Below is a small trained network, with its code and all its weights. Each question gives an input and a target symbol and asks what happens when units are switched off, that is, made to give their printed mean instead of their output.

import numpy as np


def w(rows, s, z=0):
    codes = np.array(rows[::2]) - 128.0
    scale = np.full(codes.shape[1], s)
    scale[-1] = z or s
    return codes * scale


def norm(h):
    return h / np.sqrt((h * h).mean(-1, keepdims=True) + 1e-5)


def f(y):
    return np.maximum(y, 0)


def softmax(a):
    e = np.exp(a - a.max(-1, keepdims=True))
    return e / e.sum(-1, keepdims=True)


def log_softmax(a):
    a = a - a.max(-1, keepdims=True)
    return a - np.log(np.exp(a).sum(-1, keepdims=True))


def net(x, mask):
    ids = ['αβγδεζηθμξστφψω'.index(c) for c in x.split()]
    T = len(ids)
    res = E[ids] + P[:T]
    u = 0
    for l in range(2):
        q, k, v = (norm(res) @ M[l].T for M in (Q, K, V))
        z = softmax(np.where(np.tri(T) > 0, q @ k.T / 3**0.5, -1e9)) @ v
        res = res + np.where(mask[u], z, O[l][:, -1]) @ O[l][:, :-1]
        u += 1
        y = f(norm(res) @ A[l][:, :-1].T + A[l][:, -1])
        res = res + np.where(mask[u : u + 8], y, B[l][:, -1]) @ B[l][:, :-1]
        u += 8
    return log_softmax(norm(res)[-1] @ U[:, :-1].T + U[:, -1])


Q, K, V, O, A, B = {}, {}, {}, {}, {}, {}
E = w([
[78,186,202,168],'α',
[147,83,145,78],'β',
[136,90,141,90],'γ',
[154,81,145,65],'δ',
[79,184,204,169],'ε',
[119,187,219,131],'ζ',
[61,158,160,151],'η',
[145,57,140,68],'θ',
[147,94,154,68],'μ',
[46,75,132,207],'ξ',
[61,191,10,192],'σ',
[7,143,158,108],'τ',
[40,133,53,168],'φ',
[25,128,154,30],'ψ',
[8,94,232,87],'ω',
],0.013)
P = w([
[119,27,88,37],'0',
[178,214,86,42],'1',
[145,25,198,52],'2',
[102,235,78,121],'3',
[174,36,179,199],'4',
[95,212,119,144],'5',
[255,119,186,228],'6',
[85,167,132,115],'7',
],0.0074)
Q[0] = w([
[165,106,146,166],'L0H0',
[105,162,30,137],'L0H0',
[243,4,105,111],'L0H0',
],0.013)
K[0] = w([
[115,70,228,45],'L0H0',
[199,133,73,134],'L0H0',
[133,132,213,6],'L0H0',
],0.012)
V[0] = w([
[165,3,193,146],'L0H0',
[92,152,81,150],'L0H0',
[148,194,150,95],'L0H0',
],0.0045)
O[0] = w([
[36,76,70,220,52],'L0H0',
[254,75,177,32,249],'L0H0',
[53,216,111,177,25],'L0H0',
],0.0035,0.0016)
A[0] = w([
[127,210,120,186,132],'L0N0',
[127,160,92,181,39],'L0N1',
[128,123,254,91,215],'L0N2',
[53,189,222,168,2],'L0N3',
[212,133,145,233,146],'L0N4',
[60,145,20,134,182],'L0N5',
[167,146,25,172,69],'L0N6',
[83,120,150,185,60],'L0N7',
],0.0091,0.0025)
B[0] = w([
[206,173,123,139,194],'L0N0',
[124,149,221,155,156],'L0N1',
[89,44,64,165,253],'L0N2',
[124,41,103,68,233],'L0N3',
[89,41,150,138,181],'L0N4',
[182,43,126,91,234],'L0N5',
[84,40,255,90,169],'L0N6',
[154,168,64,109,203],'L0N7',
],0.0092,0.0057)
Q[1] = w([
[251,143,32,54],'L1H0',
[181,68,1,87],'L1H0',
[139,181,39,219],'L1H0',
],0.0085)
K[1] = w([
[82,145,235,103],'L1H0',
[184,108,249,204],'L1H0',
[146,154,116,66],'L1H0',
],0.012)
V[1] = w([
[70,151,152,215],'L1H0',
[107,91,39,158],'L1H0',
[5,184,144,31],'L1H0',
],0.011)
O[1] = w([
[150,78,94,135,28],'L1H0',
[116,167,64,251,254],'L1H0',
[40,1,95,137,54],'L1H0',
],0.0088,0.0062)
A[1] = w([
[93,127,107,148,167],'L1N0',
[100,55,114,116,29],'L1N1',
[180,165,167,61,216],'L1N2',
[173,166,84,106,9],'L1N3',
[108,48,217,120,30],'L1N4',
[246,128,88,157,71],'L1N5',
[89,167,54,105,182],'L1N6',
[190,112,194,126,127],'L1N7',
],0.014,0.0016)
B[1] = w([
[162,141,203,114,200],'L1N0',
[132,66,128,34,221],'L1N1',
[210,74,243,98,198],'L1N2',
[189,179,59,202,184],'L1N3',
[39,44,11,212,202],'L1N4',
[91,145,99,25,253],'L1N5',
[58,158,164,117,195],'L1N6',
[107,44,147,149,185],'L1N7',
],0.011,0.0069)
U = w([
[88,1,59,66,192],'α',
[111,92,130,192,210],'β',
[196,149,111,236,239],'γ',
[88,133,192,44,82],'δ',
[177,121,123,75,114],'ε',
[100,163,157,90,97],'ζ',
[132,139,138,111,39],'η',
[191,127,80,133,60],'θ',
[142,130,133,109,2],'μ',
[144,140,133,105,56],'ξ',
[250,109,205,54,227],'σ',
[148,128,126,105,29],'τ',
[175,192,5,39,189],'φ',
[95,131,162,43,83],'ψ',
[136,141,124,113,74],'ω',
],0.0086,0.0036)

Each question gives the input, a string of symbols that net reads in full, and the target symbol t.
The units are the heads (3 rows each of Q, K, V and O) and the neurons (one row each of A and B). Each row of codes is followed by its name. A weight is (code - 128) times the scale printed after its matrix; where a second scale follows, it is the last column's (O, A, B and U).
mask holds one flag per unit, layer by layer, with each layer's heads first. A switched-off unit (its flag False) gives its mean, the last column of its rows in O or B, instead of its output. The means were averaged over made-up inputs and are rounded, as every weight is.
A unit's drop is (log p(t) with every unit on - log p(t) with that unit switched off) / (log p(t) with every unit on - log p(t) with every unit switched off).
The circuit of an input: a set's keep is (log p(t) with only the set's units on - log p(t) with every unit switched off) / (log p(t) with every unit on - log p(t) with every unit switched off). Starting from the 12 units with the biggest drops (on a tie, the unit counted first), units are removed one at a time, each time the one whose removal leaves the highest keep (on an exact tie, the one counted first), for as long as the keep stays at least 0.8.
circuit, biggest first: the units of the circuit, biggest drop first
most important unit: the unit with the biggest drop
k most important neurons: the k neurons with the biggest drops, biggest first
top k neurons in layer l: the k neurons of layer l with the biggest drops, biggest first
input ε η ξ α α ξ σ α, target σ: most important unit : L0N3
input σ ξ γ ε σ η, target σ: 2 most important neurons : (L1N2; L0N0)
input ξ ξ σ ξ, target σ: 2 most important neurons : (L0N5; L0N2)
input ξ ξ ξ, target γ: 3 most important neurons : (L0N3; L0N6; L0N5)
input ω σ ξ σ, target σ: 3 most important neurons : (L0N6; L0N1; L0N2)
input φ μ ζ σ ψ γ σ μ, target σ: top 4 neurons in layer 0 : (L0N0; L0N5; L0N3; L0N4)
input τ φ ξ ξ ξ ζ, target φ: 3 most important neurons : (L0N6; L0N3; L0N0)
input ε ξ ζ μ, target φ: top 2 neurons in layer 0 : (L0N2; L0N6)
input μ μ ξ μ σ γ, target σ: top 4 neurons in layer 0 : (L0N1; L0N5; L0N6; L0N3)
input α ξ ξ μ, target φ: circuit, biggest first : (L0N3; L1N3)
input τ ψ ξ ξ ε ξ α, target α: top 3 neurons in layer 1 : (L1N5; L1N3; L1N2)
input ξ θ ε ε φ σ ξ ε, target σ: top 4 neurons in layer 0 : (L0N1; L0N3; L0N6; L0N5)
input ψ μ η σ ζ γ σ α, target σ: circuit, biggest first : (L0N3; L1H0; L1N2)
input ξ ε δ γ ξ ξ ζ ε, target φ: 2 most important neurons : (L0N2; L0N3)
input ξ α μ ξ ξ φ ε, target α: 3 most important neurons : (L0N3; L0N4; L1N5)
input α σ σ ξ γ ξ η δ, target φ: 2 most important neurons : (L0N6; L0N5)
input σ ψ ζ ξ ζ μ ξ α, target φ: most important unit : L1H0
input ε ξ ξ τ ζ ξ ξ, target γ: top 2 neurons in layer 0 : (L0N6; L0N7)
input ε ε ξ σ σ μ α, target α: 2 most important neurons : (L0N4; L0N3)
input ξ γ α α ξ γ μ, target α: top neuron in layer 1 : (L1N5)
